In the rows, 128 means zero.
Here are made-up things, facts about them, and rows of numbers that follow some of those facts. Name the thing behind each unnamed row.

There are 4 kinds of fact about the things: π, χ, θ, η.
<1003>: π <426>; χ <130>,<485>; θ b; η c
<1013>: π <470>; χ <187>,<1054>; θ a; η d
<1015>: χ <1054>; θ b; η c
<1016>: θ a; η e
<1022>: π <843>; χ <583>,<284>; θ a; η c
<1024>: χ <811>,<597>,<553>; θ a; η c
<1029>: χ <573>,<654>; θ b; η c
<1043>: χ <789>,<553>; θ a; η c
<1050>: χ <130>,<547>; θ a; η d
<1054>: π <566>; χ <843>; θ b; η c
<1061>: χ <592>; θ a; η c
<1063>: χ <68>,<903>,<547>; θ b; η c
<1074>: χ <597>; θ b; η d
<1081>: χ <865>; θ a; η g
<1096>: θ b; η e
<1100>: χ <470>; θ b; η c
<1110>: χ <879>; θ b; η f
<1115>: π <393>; θ b; η f
<111>: θ a; η d
<1120>: π <427>; θ b; η c
<1145>: χ <1016>; θ a; η f
<114>: π <158>; χ <485>; θ b; η c
<1160>: θ a; η f
<1163>: π <811>; θ b; η e
<1166>: χ <413>,<547>; θ b; η c
<1176>: χ <614>,<167>; θ a; η d
<11>: χ <876>; θ b; η c
<130>: θ b; η e
<158>: χ <789>,<1120>; θ a; η d
<159>: θ b; η g
<166>: χ <573>,<843>,<167>; θ a; η c
<167>: χ <38>,<940>; θ a; η c
<168>: χ <1100>,<41>,<130>; θ a; η c
<175>: θ b; η d
<187>: π <67>; χ <843>; θ b; η c
<194>: π <38>; χ <1043>; θ a; η c
<220>: χ <705>,<68>; θ a; η d
<23>: π <1022>; θ a; η e
<261>: θ b; η c
<284>: χ <287>; θ a; η d
<287>: χ <74>,<553>; θ b; η e
<288>: π <614>; θ a; η e
<291>: χ <611>; θ b; η c
<293>: π <573>; χ <1061>; θ a; η c
<295>: π <604>; χ <611>,<485>; θ a; η d
<299>: π <592>; χ <672>,<547>; θ a; η c
<303>: π <958>; χ <703>; θ a; η f
<327>: χ <441>; θ a; η g
<369>: χ <291>; θ a; η g
<38>: π <284>; χ <943>,<1061>; θ a; η c
<393>: χ <589>; θ b; η c
<413>: χ <843>,<1096>; θ b; η c
<41>: χ <811>; θ b; η c
<426>: θ b; η d
<427>: π <563>; χ <1054>,<369>; θ b; η c
<441>: π <876>; θ b; η c
<444>: π <166>; χ <604>; θ a; η c
<457>: χ <1096>,<520>; θ a; η e
<466>: π <194>; χ <705>,<1043>; θ a; η c
<470>: χ <705>; θ a; η f
<485>: θ b; η e
<502>: π <1003>; θ a; η c
<520>: π <413>; θ b; η d
<547>: χ <789>; θ a; η c
<552>: π <485>; χ <789>,<553>; θ a; η c
<553>: χ <1096>; θ b; η c
<559>: π <1145>; χ <879>,<284>,<1110>; θ b; η c
<563>: π <900>; χ <611>,<843>; θ a; η d
<566>: χ <457>,<470>; θ b; η c
<573>: χ <327>,<1096>; θ a; η c
<583>: χ <1054>,<23>; θ a; η d
<589>: χ <67>; θ a; η c
<58>: π <1024>; θ a; η d
<592>: π <1050>; θ a; η c
<597>: χ <789>; θ a; η d
<604>: θ b; η c
<611>: θ b; η d
<614>: π <553>; χ <441>; θ b; η e
<654>: θ a; η c
<65>: π <552>; θ a; η c
<672>: χ <820>; θ b; η e
<67>: θ a; η c
<68>: π <547>; χ <614>; θ a; η c
<694>: χ <130>,<835>,<426>; θ a; η d
<703>: θ b; η c
<705>: θ a; η c
<728>: χ <327>; θ a; η c
<74>: χ <876>,<111>; θ a; η d
<764>: χ <1054>,<592>; θ b; η d
<777>: θ a; η c
<789>: θ b; η f
<811>: θ a; η c
<820>: χ <187>,<553>; θ b; η c
<833>: χ <597>; θ b; η g
<835>: χ <291>; θ a; η e
<843>: θ a; η c
<845>: χ <67>,<23>,<413>; θ a; η c
<846>: χ <502>; θ a; η c
<865>: χ <820>; θ b; η c
<876>: χ <441>,<23>,<1166>; θ a; η c
<879>: π <1029>; χ <441>; θ a; η c
<900>: θ a; η g
<903>: π <694>; χ <426>; θ b; η c
<940>: χ <611>,<1096>,<67>,<291>; θ b; η c
<942>: π <940>; χ <943>; θ a; η c
<943>: χ <789>; θ b; η c
<958>: π <986>; χ <65>; θ b; η f
<986>: χ <589>,<553>; θ a; η f
<992>: χ <573>; θ a; η c

Some things and their rows:
[128 130 126 113 121 133 129 130 124 131 113 121 128 121 155 137 137  91
 141 100 130 158 128 111 123 132 114 118 105 123 142 155 134 145 123]: <444>
[141 140 137 115 159 165 127 136 109 104 124 147 103 128 115 104 122 136
  99 130 120 132 160 140 137 148 134 124 132 123 101 154 114 120 170]: <1029>
[145 105 109 173 110 143 152 123 155 123 175 175 130 121  94 135 113 202
 145 163 117  85 142 128 143 163 172 140 191 136 151  15 118 164 128]: <287>
[103 110 109 151 150 123 125 132 124 109 145 111 184 124  89  81 152 185
 110 164 117  57  94 162 117 116 139 133 137 120  67  85 113 137 138]: <789>
[141 106 121 111 124 138 140 141 130 116 114 104 132 122 164 146 159  96
 154 103 120 145 109 116 120 153 132 119 104  90 140 151 147 119 126]: <1043>
[131 127 125 107 124 132 127 134 124 129 114 121 124 122 155 137 137  94
 137  98 140 160 127 110 121 134 114 118 106 126 142 154 134 141 123]: <845>
[132 120 127 101 121 135 125 137 127 132 113 117 125 124 156 133 134  92
 134  94 142 160 126 111 123 137 117 118 109 124 141 147 129 139 126]: <992>
[122 130 148 132  94  92 123 120 152 167 122 106 134 141 140 163 110 112
 139 134 128 130 109 127 133 104 129 143 133 130 151 124 137  88  99]: <58>
[137 149 131 126 162 159 132 129 102  97 126 152  93 130 111 102 127 136
 114 129 117 130 162 142 136 143 130 123 132 119 109 159 120 120 164]: <559>
[139 154 152 151 136 114 118 124 132 142 145 148 106 146  95 133 109 167
 100 174 114 109 134 155 142 125 138 148 156 130 117 146 140  70 126]: <764>
[131 131 123 115 122 132 131 132 125 130 113 119 128 121 155 138 142  94
 146 100 129 155 123 114 122 135 115 118 105 117 143 157 139 141 120]: <299>
[121 123 114 156  67 112 141 122 176 169 152 147 178 105 137 161 118 160
 167 125 150 113 112 105 129 146 144 140 166 152 180  23 121 206 106]: <1016>
[125 134 131 114 118 139 127 127 128 138 109 121 133 120 155 133 131  85
 140 101 121 158 129 113 126 131 110 116 105 125 137 149 127 151 124]: <705>
[ 92  83 117 134 130  76 113 114 126 145 128  75 155 153 120 112 136 108
 133 145 118 105  82 135 109  61 103 123  95 135 106 120 135  98  56]: <1081>
[104  60  89 134 115  98 127 122 136 133 145  95 173 134 122 109 147 128
 149 135 126  98  82 120 106  88 117 116 111 138 117  57 128 158  63]: <986>
[149 128 124 116 165 155 129 129  99  70 118 140  97 117 118 137 122 133
  92 140 142 128 165 128 130 128 149 126 123 146 104 151 118 110 189]: <940>
[ 93  87  98 135 113  96 120 119 137 145 138  98 186 128 122 105 143 130
 140 131 134 100  84 125 106  84 109 120 112 148 113  68 122 171  76]: <1160>

Name these rows:
No name comes twice in this set of rows, the named rows included.
[131  88 115 131  69 116 138 133 181 164 155 136 171 111 140 163 113 156
 152 118 163 116 114  97 127 149 157 139 170 154 177   5 110 193 107]  <457>
[125 130 141 137  98  84 123 117 147 152 119 104 133 135 141 178 112 113
 139 140 138 129 111 122 129  97 133 144 129 141 155 126 142  87 109]  <295>
[128 123  97 170  76  96 148 116 161 133 149 144 164  95 137 192 127 162
 173 133 171 108 114  94 122 128 155 144 159 168 190  27 133 198 121]  <835>
[142 122 108 185 111 138 151 118 153 126 175 185 129 120  90 136 113 205
 147 167 115  89 143 128 142 158 163 139 187 143 154  24 127 176 119]  <672>
[148 130 122 139 163 163 138 124 102  91 134 161  83 134 109 110 127 133
 121 145  93 134 162 136 139 143 131 115 125 117 113 153 136 118 137]  <865>
[132 124 124 113 122 134 131 132 127 128 113 118 127 121 156 138 141  92
 146 102 127 156 123 112 122 136 117 117 105 116 143 151 137 139 123]  <194>
[131 143 158 140 130 123 122 121 138 139 132 133 113 146 100 132  95 155
  97 168 111 104 142 156 147 117 148 148 158 132 111 128 117  67 146]  <520>
[132 140 120 171 106 140 142 124 157 136 164 176 151 110  95 132 108 204
 130 159 132  87 141 132 143 159 162 146 190 151 145  28 108 183 151]  <1163>
[130 139 130 114 123 131 136 144 129 126 107 101 152 110 165 142 165 105
 147  97 134 140 102 123 117 155 126 128 105  91 133 168 143 127 146]  <547>
[129 128 126 110 121 134 128 129 125 128 108 120 129 120 156 142 132  88
 137 102 133 158 130 110 123 128 116 117 105 130 140 150 131 146 129]  <67>
[137 111 121 111 124 137 135 133 127 123 116 115 123 124 157 140 143  91
 148 102 123 154 123 111 122 140 122 116 105 110 143 146 139 131 116]  <1024>
[160 108 117 135 166 166 140 129 104  87 142 157  77 140 109 112 132 135
 121 146  91 134 158 134 137 153 138 113 125 107 115 147 144 105 126]  <820>
[134  94 131  73 122 139 122 147 130 132 114 106 119 131 160 129 127  90
 123  85 158 159 132 107 123 139 126 117 115 127 136 133 115 128 129]  <573>

Now the same things, written a new way:
Some rows with their names:
[146  76 134 129 137 115 126 126 133 139 124 138 150  87 120 162 124 104
 156 129 113 117 125 139 138 111 118 163 112 161 124 132 118 140 125 141
 139 172]: <58>
[128 128 138 131 181 121 153 117 144 118 149 145 146  93 119 164 144 103
 130 148  98 120 134 111 133 133 144 149 132 139 109 173 104 144 129 144
 129 171]: <520>
[142 115 123 122  72 135 122 121 126 112 106 127 139 135 126 143 120 113
 160 129 145 119 118 149 123 105 116 151 117 153 138 120 142 151 133 127
 133 152]: <288>
[129 130 137 131 182 124 153 121 145 120 146 145 146  92 119 164 142 101
 129 149  99 120 135 113 133 133 142 150 133 138 109 178 102 147 127 143
 127 171]: <426>
[136 131 137 130 153 125 151 134 142 129 130 149 152 103 124 145 151  89
 127 152 101 121 133 113 133 134 147 149 132 134 107 193  96 132 134 155
 122 182]: <764>
[124 158 122 118 130 139 139 112 134  90 131 133 126 179 139 116 159 100
 127 159 144 130 123 108 121 120 141 126 136 117 117 123 134 113 139 130
 131 112]: <413>
[138 109 114 118  89 140 117 128 124 118  96 124 135 159 142 123 127 112
 153 142 154 125 116 150 129 100 108 139 123 134 128  94 140 126 127 123
 130 121]: <845>
[139  97 116 124  11 140 124 187 135 180 155 109 120 173 110 163 129 114
 139 149 140 137 118 156 138 115 105 134 151 161 104  72 161 157 109 137
 116 122]: <1081>
[118 168 116 118 130 152 150 122 135 100 115 134 132 157 139 119 141 102
 126 162 139 127 125 128 125 123 130 126 147 113 112 144 123 132 123 128
 116 127]: <1063>
[117 160 117 119 140 148 146 122 136  98 120 132 133 158 139 121 146 103
 126 160 140 128 125 125 123 122 131 125 145 113 116 138 125 134 122 125
 116 123]: <393>
[117 165 116 120 136 151 148 122 136  99 116 132 131 157 138 123 143 108
 126 161 139 127 125 126 125 122 133 124 144 115 113 142 122 133 125 124
 120 117]: <114>
[122 172 125 123 117 143 151 116 137  94 126 134 134 137 123 146 136 112
 133 149 133 122 126 124 119 126 144 136 138 134 122 167 125 155 134 129
 125 143]: <485>
[133 110 112 122  90 138 124 129 127 112 111 124 129 156 142 130 122 122
 156 136 152 124 116 151 126 101 105 144 121 138 130  88 142 133 123 112
 130 122]: <502>
[142 109 116 118  78 138 114 129 124 115 100 125 133 169 145 117 133 110
 153 141 156 127 115 143 128  99 111 140 120 136 129  92 141 118 135 126
 133 119]: <166>
[124 169 115 121 112 150 148 131 135 103 113 134 131 169 145 114 148 106
 127 161 141 128 124 125 122 123 135 127 142 113 113 149 120 123 133 126
 118 126]: <427>
[136 110 113 118  89 141 120 129 126 118  98 124 135 158 141 122 125 112
 153 139 151 125 116 153 128 101 106 140 125 134 128  95 139 130 121 120
 126 126]: <444>
[136 109 113 118  85 145 121 129 124 120  91 126 136 150 142 120 125 106
 153 143 151 125 117 155 128 102 103 139 126 133 129  98 138 130 121 125
 125 131]: <299>

Which thing is each row?
No name comes twice in this set of rows, the named rows included.
[153 122 124 117  19 138 122 169 139 171 167 108 117 183 108 168 117 127
 146 156 150 138 117 161 144 111 105 141 151 151  91  52 166 154 120 150
 112 122]  <327>
[131 168 120 123  82 146 144 137 134 102 117 137 127 192 149 103 159 105
 130 155 144 131 122 114 119 123 142 132 135 116 113 149 123 101 150 130
 125 126]  <1054>
[120 157 120 124  45 149 160 176 143 156 180 119 113 173 105 158 146 106
 113 169 125 140 128 131 132 137 127 121 173 141  88 113 150 156 110 144
 111 117]  <833>
[153  77 138 126 120 115 116 131 130 142 109 140 151  93 120 153 133  95
 152 135 118 119 125 130 137 109 124 156 109 160 123 141 113 127 139 153
 153 156]  <563>
[137 100 116 122   9 145 121 190 133 179 142 107 116 162 104 170 122 116
 132 157 145 137 120 155 137 111 109 123 150 167 100  73 152 160 118 144
 142  85]  <369>
[121 169 118 118 127 151 149 119 134  98 118 134 130 163 136 117 143 106
 127 163 140 128 124 126 124 123 130 127 145 112 111 141 125 126 127 132
 118 124]  <1166>
[150 131 119 112 103 143 116 115 129 118 103 123 136 165 140 125 113 122
 159 148 162 125 115 159 136  98 104 148 127 121 116  87 140 130 130 135
 114 133]  <879>
[142  82 136 123 106 123 140 115 122 142 111 149 148  62 108 139 127  75
 158 137 106 116 126 146 138 116 101 159 120 154 124 133 128 125 117 165
 142 185]  <597>
[140 114 114 117  95 143 118 127 126 119  93 124 137 155 142 123 121 114
 155 144 154 124 115 157 131 100 104 142 126 129 124  96 137 132 124 127
 120 128]  <68>
[154  76 135 128 108 116 118 141 131 149 108 141 156  99 128 145 136  90
 154 131 114 119 124 137 137 112 122 163 112 155 124 149 112 125 134 150
 131 185]  <1013>
[125 181 120 119 145 148 151 112 139  91 138 131 125 169 137 133 132 130
 134 159 144 127 123 129 128 120 129 136 143 108 105 122 131 134 131 123
 115 125]  <441>
[115 165 117 117 142 156 142 121 133  95 104 130 127 146 129 133 137 109
 118 171 146 127 126 120 124 116 138 113 143 123 111 140 113 139 133 132
 150  74]  <291>
[147 126 117 114  99 143 118 122 127 118  99 124 137 163 142 122 118 119
 158 145 160 125 115 157 133  99 106 145 126 123 118  92 138 127 128 130
 117 137]  <876>
[114 142 121 115 164 137 139  99 134  89 136 132 132 161 134 119 161  88
 126 159 140 130 125 112 123 122 134 121 144 116 124 114 144 129 117 126
 118 129]  <553>
[127 165 121 121 103 143 143 128 135  97 121 135 128 186 145 108 159 104
 129 156 143 130 122 112 120 123 139 129 137 115 116 140 129 110 143 128
 124 124]  <187>

